J236: [-17 -27  15  17 -19 -45 -21 -35  34 -20 -25 -15  23  12  18 -24  -4 -16
  34]
J709: [-39   1  23  23 -13 -42 -13 -20  38 -10  17 -14  33  -2   1 -16  -9 -41
   8]
J240: [-26  -8  32 -19 -45  17 -19 -30  17   1  -6  10  11 -14 -18 -25   4 -52
  24]
present: [-44  17 -19] | no
present: [ -2   1 -16  -9 -42] | no
q: [ 17 -19 -45] | J236
J236? | [-17 -27  15  17 -19 -45 -21 -35  34 -20 -25 -15  23  12  18 -24  -4 -16
  34]
J709? | [-39   1  23  23 -13 -42 -13 -20  38 -10  17 -14  33  -2   1 -16  -9 -41
   8]

J648: [ 29 -14 -22 -12  -9  14  -2   0   2  -5   9 -12  16 -17 -26   0   8]
J263: [ 20 -10  11  -5  -6  40  -3 -29 -21   4  -4   4  -3  12 -20  -8   2]
J236: [-11 -15   3   6 -15  -7   7   1  23  21  10   3  -9   9  22  11 -11]
J628: [  3 -17  14   0  -5  26   8   0  43  -1  -7 -23  -9   1 -26   0  -5]
J488: [  3 -17  14   0  -5  26   8   0  43  -1 -40 -23  -4   1 -26   0  -5]
J240: [ 12   4 -53  -8 -14 -54 -14  -2  24 -21 -10  11  32   8 -46  18  30]
J473: [-11 -15   3   6 -15  -7   7   1  23  13  48 -10 -20   9  11  -6  17]
present: [ 8 26 -5  0] | no
J263? | [ 20 -10  11  -5  -6  40  -3 -29 -21   4  -4   4  -3  12 -20  -8   2]
q: [  3 -17  14   0  -5  26   8   0  43  -1 -40 -23  -4   1 -26   0  -5] | J488

J709: [ 28   8  20 -20 -24  42 -38  43 -17 -11]
J38: [-26  42 -38  27  33 -25  36 -28  19  18]
J648: [-25  -7  -6   6 -14   6  24   7  19 -12]
J448: [-19  34  37   7   3   5  33  15  28  22]
J240: [-12 -19 -28  20  14 -16  27 -23  14  -3]
J223: [27 31 29 17 18 -7 41  1 31 28]
J263: [-12 -19 -28  20  14 -16  27  28 -21  -4]
q: [-24  42 -38] | J709
q: [27 33] | J38

J38: [-1  2  3  6  4]
J648: [-8 -8 -5  3  3]
J448: [ 9  1  3 -3 -2]
J709: [-18  -9 -10   9   7]
J888: [14 -3  1 -9 -5]
J488: [-10   6   7  15   7]
J263: [ 6 10 15  3  0]
J223: [-13  -5  -4   8   6]
J240: [ 24 -35 -32 -41 -19]
J448? | [ 9  1  3 -3 -2]
present: [3 3] | yes
J488? | [-10   6   7  15   7]
q: [ 6  7 15] | J488
present: [ 3 -3 -2] | yes
q: [-13  -5] | J223

J888: [ 18 -21 -18  -5]
J488: [-36  42  38   9]
J648: [ 43 -50 -46 -12]
J473: [ 6 -8 -8 -2]
J448: [ 13 -15 -13   3]
J628: [ 13 -15 -13  -4]
present: [-12 -46] | no
q: [-15 -13   3] | J448
J628? | [ 13 -15 -13  -4]

J240: [36  8 16 20  3]
J38: [28 15 32 15 16]
J709: [-11 -18   6 -13  32]
J236: [-10 -19  11 -22  32]
J263: [-33  -9   0 -29 -10]
J473: [  6 -34 -42  24 -10]
present: [32 14 16] | no
J709? | [-11 -18   6 -13  32]
q: [-11 -18   6 -13] | J709
present: [ 32 -22] | no
J240? | [36  8 16 20  3]
present: [29 15 32 15 16] | no
J38? | [28 15 32 15 16]

J888: [ 12  -9   4  -4   6 -30   6   7   8  32]
J223: [ 22  45  11  -5  26   0  43 -10  -4   5]
J240: [ 11  -8   3  -3   5 -26   6   7   6  27]
J648: [ 13   2  12 -14  11  11   3  36 -25 -23]
J236: [-15 -29  -5  -4 -17   5 -28   4  22  14]
J448: [ 24  48  11  -8  28  -4  47 -13  -4   7]
J473: [  1  34  -1 -33   8   8  25 -35  18  11]
J38: [ 12  -7   3 -10   6 -32   9   3  12  37]
J628: [ 17  21  14  39  18  18  17  26 -25 -26]
J488: [ 13   2  12  44  11  11   3  36 -25 -23]
J448? | [ 24  48  11  -8  28  -4  47 -13  -4   7]
present: [17 18] | no
present: [12  2] | no
q: [  0  43 -10  -4   5] | J223
present: [ 2 12] | yes
J888? | [ 12  -9   4  -4   6 -30   6   7   8  32]

J488: [-8 32 28  0 40]
J240: [ 6 31  6 -9 40]
J648: [-27  10  15   4  15]
J628: [ 1 21 45  8 16]
J448: [ 13 -27  10  16 -48]
J473: [ -8 -23 -45  -4   1]
J223: [ 13 -27  10  16 -31]
J888: [ -7 -23  23  15 -45]
J709: [ -9  20  35   6 -49]
q: [ 13 -27  10  16 -31] | J223
present: [-27  10  15   5  15] | no
q: [-23 -45  -4   1] | J473
J628? | [ 1 21 45  8 16]
present: [-8 32 29  0 40] | no

J240: [ -1 -21  13  28 -34  -2  22]
J648: [ -4  17  -4 -44  27   5 -19]
J263: [ 8 -4  7  1 -2 -1 11]
J448: [ -1 -21  13 -24 -34  -2  22]
J473: [-3  2 -8 -3  2  3  3]
J38: [  4 -10   2  26 -12  -6  11]
J709: [  2  -1   4 -18   0 -12  -9]
present: [-24 -34  -2] | yes
present: [-18   0 -12] | yes

J628: [  9  -3  10  43   7  13  -3  35 -23 -24  17  20  34   5   4  18  -3  12
 -23   3 -14 -12 -16  12   7   9  22  14   8  17   0 -15 -23   2  -5  -9
   5  11 -12   2 -15  -2   4]
J38: [  9  -9  10  46   6 -26  -7  39 -22 -23  17  20  35   8   2  16  -8  15
 -24   2 -12 -12 -20  16   3  23  -5  14   7  15  -5 -14 -21   5   2   9
 -15 -12  25 -37  24 -20 -11]
J448: [  9  -3  10  43   7  13  -3  35 -23 -24  17  20  34   5   4  18  -3  12
 -23   3 -14 -12 -16  12   7   9  22  14   8  17   0 -15 -23  24   4  11
 -15 -14  26 -33  26 -17  -7]
J488: [-10 -15  -6 -11 -11  -3 -14  -6  11   8  -5  -4 -10   0  -4 -13 -16   1
   8  -8  12   2  -3   5 -15   8  22  14   7  15  -5 -14 -21  28   2   9
 -15 -12  25 -37  24 -20  -7]
J488? | [-10 -15  -6 -11 -11  -3 -14  -6  11   8  -5  -4 -10   0  -4 -13 -16   1
   8  -8  12   2  -3   5 -15   8  22  14   7  15  -5 -14 -21  28   2   9
 -15 -12  25 -37  24 -20  -7]
J628? | [  9  -3  10  43   7  13  -3  35 -23 -24  17  20  34   5   4  18  -3  12
 -23   3 -14 -12 -16  12   7   9  22  14   8  17   0 -15 -23   2  -5  -9
   5  11 -12   2 -15  -2   4]

